Here is a tiny trained network, its code and every weight. The questions are about switching its units off for an input and a target symbol, where a switched-off unit gives its printed mean instead of its output.

import numpy as np


def w(rows, s, z=0):
    codes = np.array(rows[::2]) - 128.0
    scale = np.full(codes.shape[1], s)
    scale[-1] = z or s
    return codes * scale


def f(y):
    return y / 2 * (1 + np.tanh(0.7978845608 * (y + 0.044715 * y**3)))


def softmax(a):
    e = np.exp(a - a.max(-1, keepdims=True))
    return e / e.sum(-1, keepdims=True)


def log_softmax(a):
    a = a - a.max(-1, keepdims=True)
    return a - np.log(np.exp(a).sum(-1, keepdims=True))


def net(x, mask):
    ids = ['ΔΛΞαγθστ'.index(c) for c in x.split()]
    T = len(ids)
    res = E[ids] + P[:T]
    r = res
    for j in range(3):
        rows = slice(3 * j, 3 * j + 3)
        q, k, v = (r @ M[0][rows].T for M in (Q, K, V))
        z = softmax(np.where(np.tri(T) > 0, q @ k.T / 3**0.5, -1e9)) @ v
        o = O[0][rows]
        res = res + np.where(mask[j], z, o[:, -1]) @ o[:, :-1]
    y = f(res @ A[0][:, :-1].T + A[0][:, -1])
    res = res + np.where(mask[3:19], y, B[0][:, -1]) @ B[0][:, :-1]
    return log_softmax(res[-1] @ U[:, :-1].T + U[:, -1])


Q, K, V, O, A, B = {}, {}, {}, {}, {}, {}
E = w([
[95,192,85,153],'Δ',
[70,76,165,132],'Λ',
[251,138,185,222],'Ξ',
[79,135,94,58],'α',
[112,167,12,137],'γ',
[128,44,193,42],'θ',
[179,77,39,184],'σ',
[139,22,125,191],'τ',
],0.016)
P = w([
[5,40,213,193],'0',
[110,158,152,172],'1',
[110,149,144,140],'2',
[115,142,134,128],'3',
[120,137,123,117],'4',
[122,136,117,108],'5',
[128,125,100,96],'6',
[124,134,120,102],'7',
],0.013)
Q[0] = w([
[33,155,105,175],'head 0',
[106,198,116,96],'head 0',
[254,159,108,226],'head 0',
[40,118,122,83],'head 1',
[48,95,111,218],'head 1',
[241,129,101,224],'head 1',
[138,153,250,54],'head 2',
[77,148,60,111],'head 2',
[77,187,78,144],'head 2',
],0.016)
K[0] = w([
[186,120,78,78],'head 0',
[156,138,156,96],'head 0',
[178,7,160,174],'head 0',
[183,133,101,55],'head 1',
[178,39,53,137],'head 1',
[56,91,137,192],'head 1',
[152,187,224,78],'head 2',
[127,170,71,119],'head 2',
[151,140,71,140],'head 2',
],0.019)
V[0] = w([
[99,80,56,139],'head 0',
[151,140,124,236],'head 0',
[94,122,173,126],'head 0',
[11,223,25,138],'head 1',
[74,241,219,128],'head 1',
[201,73,104,55],'head 1',
[120,166,71,157],'head 2',
[168,124,110,112],'head 2',
[75,92,55,125],'head 2',
],0.011)
O[0] = w([
[88,99,104,108,222],'head 0',
[202,59,151,124,248],'head 0',
[153,121,76,96,209],'head 0',
[54,182,170,188,67],'head 1',
[192,134,254,99,41],'head 1',
[105,60,62,134,3],'head 1',
[151,157,177,125,115],'head 2',
[126,123,153,100,64],'head 2',
[186,142,197,150,246],'head 2',
],0.012,0.0046)
A[0] = w([
[146,102,98,185,94],'neuron 0',
[106,146,167,14,96],'neuron 1',
[92,151,150,152,41],'neuron 2',
[117,158,93,104,174],'neuron 3',
[175,100,128,150,40],'neuron 4',
[96,132,188,105,95],'neuron 5',
[156,98,151,119,124],'neuron 6',
[156,127,107,83,123],'neuron 7',
[139,234,102,88,8],'neuron 8',
[134,148,154,130,65],'neuron 9',
[132,192,111,112,49],'neuron 10',
[187,166,114,130,80],'neuron 11',
[174,185,143,92,3],'neuron 12',
[142,84,183,90,123],'neuron 13',
[79,78,104,108,113],'neuron 14',
[174,248,99,93,115],'neuron 15',
],0.015,0.0038)
B[0] = w([
[27,138,134,130,238],'neuron 0',
[107,202,70,164,178],'neuron 1',
[105,152,107,59,209],'neuron 2',
[94,75,149,113,166],'neuron 3',
[99,165,134,90,255],'neuron 4',
[183,90,121,151,208],'neuron 5',
[100,150,112,150,225],'neuron 6',
[94,119,178,113,232],'neuron 7',
[132,85,249,142,184],'neuron 8',
[85,126,121,127,173],'neuron 9',
[154,92,175,140,160],'neuron 10',
[170,108,159,64,220],'neuron 11',
[69,106,113,211,199],'neuron 12',
[171,101,110,171,227],'neuron 13',
[197,158,155,125,248],'neuron 14',
[161,139,21,97,229],'neuron 15',
],0.016,0.0094)
U = w([
[112,255,191,112,200],'Δ',
[116,54,184,122,5],'Λ',
[120,125,105,89,8],'Ξ',
[175,186,81,116,192],'α',
[106,162,175,88,79],'γ',
[130,105,137,183,154],'θ',
[52,82,98,170,153],'σ',
[119,149,190,171,176],'τ',
],0.0078,0.0028)

Each question gives the input, a string of symbols that net reads in full, and the target symbol t.
The units are the heads (3 rows each of Q, K, V and O) and the neurons (one row each of A and B). Each row of codes is followed by its name. A weight is (code - 128) times the scale printed after its matrix; where a second scale follows, it is the last column's (O, A, B and U).
mask holds one flag per unit, heads first, then neurons. A switched-off unit (its flag False) gives its mean, the last column of its rows in O or B, instead of its output. The means were averaged over made-up inputs and are rounded, as every weight is.
A unit's drop is (log p(t) with every unit on - log p(t) with that unit switched off) / (log p(t) with every unit on - log p(t) with every unit switched off).
The circuit of an input: a set's keep is (log p(t) with only the set's units on - log p(t) with every unit switched off) / (log p(t) with every unit on - log p(t) with every unit switched off). Starting from the 12 units with the biggest drops (on a tie, the unit counted first), units are removed one at a time, each time the one whose removal leaves the highest keep (on an exact tie, the one counted first), for as long as the keep stays at least 0.8.
units of the circuit, in order: the units of the circuit, biggest drop first
unit that matters most: the unit with the biggest drop
k most important neurons: the k neurons with the biggest drops, biggest first
heads that matter: for each layer, one digit per head in row order, 1 if its drop is at least 0.15 and else 0, layers parted by /
input θ γ Ξ θ Λ γ Λ τ, target σ: units of the circuit, in order => (head 1)
input γ Λ θ θ Δ, target Λ: units of the circuit, in order => (neuron 8; head 0; neuron 3)
input Λ Λ Ξ Λ Λ Ξ θ Λ, target Λ: 2 most important neurons => (neuron 14; neuron 3)
input α Δ γ Λ σ, target τ: units of the circuit, in order => (head 1; neuron 15)
input Ξ α Ξ, target Λ: units of the circuit, in order => (head 1; head 0; neuron 11)
input Δ σ θ θ Δ, target Λ: 3 most important neurons => (neuron 8; neuron 3; neuron 10)
input θ Ξ σ Λ, target σ: heads that matter => 011
input γ Δ Λ, target τ: units of the circuit, in order => (head 1; neuron 5)
input Λ Δ γ Ξ, target α: units of the circuit, in order => (neuron 15; head 0)
input Λ τ θ Ξ, target α: units of the circuit, in order => (neuron 15; head 1)
input τ Ξ Λ, target α: heads that matter => 011
input Δ Δ α γ θ σ, target θ: 3 most important neurons => (neuron 12; neuron 5; neuron 15)
input Δ τ θ Δ γ Λ, target Δ: units of the circuit, in order => (head 1; neuron 13)
input Ξ Ξ Ξ σ Ξ θ, target α: unit that matters most => neuron 14
input α Ξ Δ Λ σ θ Ξ, target τ: heads that matter => 110
input Ξ θ σ, target Λ: heads that matter => 110
input Δ σ Λ γ σ γ γ γ, target Δ: 4 most important neurons => (neuron 2; neuron 12; neuron 13; neuron 5)
input α γ Δ Δ, target τ: heads that matter => 011
input Δ α Ξ σ τ Ξ θ Ξ, target θ: heads that matter => 010
input σ Δ σ σ τ θ τ σ, target σ: units of the circuit, in order => (head 1; neuron 0)
input γ Ξ τ, target σ: units of the circuit, in order => (neuron 0; head 1)
input Ξ Δ Δ Δ Ξ σ γ Λ, target Δ: unit that matters most => neuron 14
